Here is a tiny trained network, its code and every weight. The questions are about switching its units off for an input and a target symbol, where a switched-off unit gives its printed mean instead of its output.

import numpy as np


def w(rows, s, z=0):
    codes = np.array(rows[::2]) - 128.0
    scale = np.full(codes.shape[1], s)
    scale[-1] = z or s
    return codes * scale


def norm(h):
    return h / np.sqrt((h * h).mean(-1, keepdims=True) + 1e-5)


def f(y):
    return y / 2 * (1 + np.tanh(0.7978845608 * (y + 0.044715 * y**3)))


def softmax(a):
    e = np.exp(a - a.max(-1, keepdims=True))
    return e / e.sum(-1, keepdims=True)


def log_softmax(a):
    a = a - a.max(-1, keepdims=True)
    return a - np.log(np.exp(a).sum(-1, keepdims=True))


def net(x, mask):
    ids = ['αβγδεζηθλμξπστφ'.index(c) for c in x.split()]
    T = len(ids)
    res = E[ids] + P[:T]
    q, k, v = (norm(res) @ M[0].T for M in (Q, K, V))
    z = softmax(np.where(np.tri(T) > 0, q @ k.T / 4**0.5, -1e9)) @ v
    res = res + np.where(mask[0], z, O[0][:, -1]) @ O[0][:, :-1]
    y = f(norm(res) @ A[0][:, :-1].T + A[0][:, -1])
    res = res + np.where(mask[1:17], y, B[0][:, -1]) @ B[0][:, :-1]
    return log_softmax(norm(res)[-1] @ U[:, :-1].T + U[:, -1])


Q, K, V, O, A, B = {}, {}, {}, {}, {}, {}
E = w([
[211,75,160,252],'α',
[153,150,136,133],'β',
[125,140,171,138],'γ',
[58,162,124,128],'δ',
[155,146,114,96],'ε',
[150,157,133,92],'ζ',
[136,141,152,145],'η',
[129,171,104,121],'θ',
[127,163,181,87],'λ',
[115,95,137,96],'μ',
[139,159,152,117],'ξ',
[111,126,199,105],'π',
[111,102,162,108],'σ',
[113,186,147,115],'τ',
[162,104,143,98],'φ',
],0.024)
P = w([
[131,130,80,242],'0',
[101,199,176,82],'1',
[118,208,230,54],'2',
[113,184,233,33],'3',
[110,209,239,55],'4',
[110,170,227,2],'5',
[121,216,184,15],'6',
[132,202,228,35],'7',
],0.0087)
Q[0] = w([
[144,239,249,36],'h0',
[160,165,155,111],'h0',
[111,163,184,132],'h0',
[130,125,119,105],'h0',
],0.016)
K[0] = w([
[175,93,120,253],'h0',
[134,106,144,145],'h0',
[148,110,176,149],'h0',
[128,138,89,145],'h0',
],0.019)
V[0] = w([
[68,143,122,175],'h0',
[91,22,145,160],'h0',
[140,147,254,127],'h0',
[35,176,164,117],'h0',
],0.029)
O[0] = w([
[160,129,125,221,146],'h0',
[192,210,19,157,96],'h0',
[3,74,58,154,249],'h0',
[81,165,171,243,89],'h0',
],0.026,0.016)
A[0] = w([
[88,253,106,98,206],'n0',
[111,104,111,106,84],'n1',
[96,112,146,148,123],'n2',
[110,8,46,175,206],'n3',
[80,220,53,43,69],'n4',
[87,126,151,150,138],'n5',
[63,97,242,147,80],'n6',
[119,177,118,176,120],'n7',
[93,81,112,148,228],'n8',
[196,93,115,186,76],'n9',
[145,84,122,1,155],'n10',
[209,47,109,96,112],'n11',
[90,189,191,94,82],'n12',
[63,161,159,154,177],'n13',
[105,111,125,124,189],'n14',
[95,121,169,71,253],'n15',
],0.02,0.0029)
B[0] = w([
[123,31,149,176,155],'n0',
[106,154,113,94,145],'n1',
[138,138,89,113,175],'n2',
[209,193,147,35,246],'n3',
[100,39,2,110,196],'n4',
[144,143,108,100,182],'n5',
[183,28,16,135,242],'n6',
[149,118,208,136,151],'n7',
[139,191,103,129,207],'n8',
[149,102,168,115,133],'n9',
[27,183,179,207,241],'n10',
[119,198,195,65,189],'n11',
[195,91,132,115,139],'n12',
[138,181,177,96,201],'n13',
[129,159,105,123,160],'n14',
[134,188,92,160,193],'n15',
],0.028,0.014)
U = w([
[156,149,128,105,67],'α',
[55,188,219,143,114],'β',
[154,252,134,143,65],'γ',
[148,160,184,218,188],'δ',
[121,147,245,60,129],'ε',
[63,33,221,80,39],'ζ',
[209,192,166,77,64],'η',
[211,63,176,100,254],'θ',
[4,72,129,166,104],'λ',
[220,168,87,141,67],'μ',
[186,34,64,99,5],'ξ',
[72,201,98,198,137],'π',
[169,149,61,200,77],'σ',
[119,31,123,187,200],'τ',
[91,151,123,25,159],'φ',
],0.019,0.0048)

Each question gives the input, a string of symbols that net reads in full, and the target symbol t.
The units are the heads (4 rows each of Q, K, V and O) and the neurons (one row each of A and B). Each row of codes is followed by its name. A weight is (code - 128) times the scale printed after its matrix; where a second scale follows, it is the last column's (O, A, B and U).
mask holds one flag per unit, heads first, then neurons. A switched-off unit (its flag False) gives its mean, the last column of its rows in O or B, instead of its output. The means were averaged over made-up inputs and are rounded, as every weight is.
A unit's drop is (log p(t) with every unit on - log p(t) with that unit switched off) / (log p(t) with every unit on - log p(t) with every unit switched off).
The circuit of an input: a set's keep is (log p(t) with only the set's units on - log p(t) with every unit switched off) / (log p(t) with every unit on - log p(t) with every unit switched off). Starting from the 12 units with the biggest drops (on a tie, the unit counted first), units are removed one at a time, each time the one whose removal leaves the highest keep (on an exact tie, the one counted first), for as long as the keep stays at least 0.8.
units of the circuit, in order: the units of the circuit, biggest drop first
k most important neurons: the k neurons with the biggest drops, biggest first
drop when u is switched off: that unit's drop, to one decimal
input δ τ φ, target δ: units of the circuit, in order : [h0]
input ξ φ θ π δ, target ξ: units of the circuit, in order : [n6, h0, n10]
input ξ φ φ φ η η σ γ, target ξ: units of the circuit, in order : [n6, h0, n10]
input τ φ ξ π θ, target τ: units of the circuit, in order : [h0, n6]
input β π φ σ η φ τ ε, target β: units of the circuit, in order : [h0, n10]
input β ξ θ δ, target β: 2 most important neurons : [n10, n4]
input ξ μ ξ ζ θ, target ξ: 2 most important neurons : [n6, n10]
input θ ε λ ξ, target θ: units of the circuit, in order : [h0, n6]
input β θ φ φ φ, target β: 2 most important neurons : [n10, n3]
input λ γ λ ζ ζ, target λ: drop when h0 is switched off : 1.7
input γ ζ φ ξ ζ φ, target γ: drop when n5 is switched off : 0.0
input θ θ φ λ η θ φ β, target θ: drop when h0 is switched off : 0.9
input ξ φ φ μ ε ζ λ ξ, target ξ: 2 most important neurons : [n6, n10]
input π φ θ π φ, target π: units of the circuit, in order : [h0]
input ξ θ φ τ η, target ξ: 2 most important neurons : [n6, n10]
input ξ φ λ γ λ φ, target ξ: 2 most important neurons : [n6, n10]
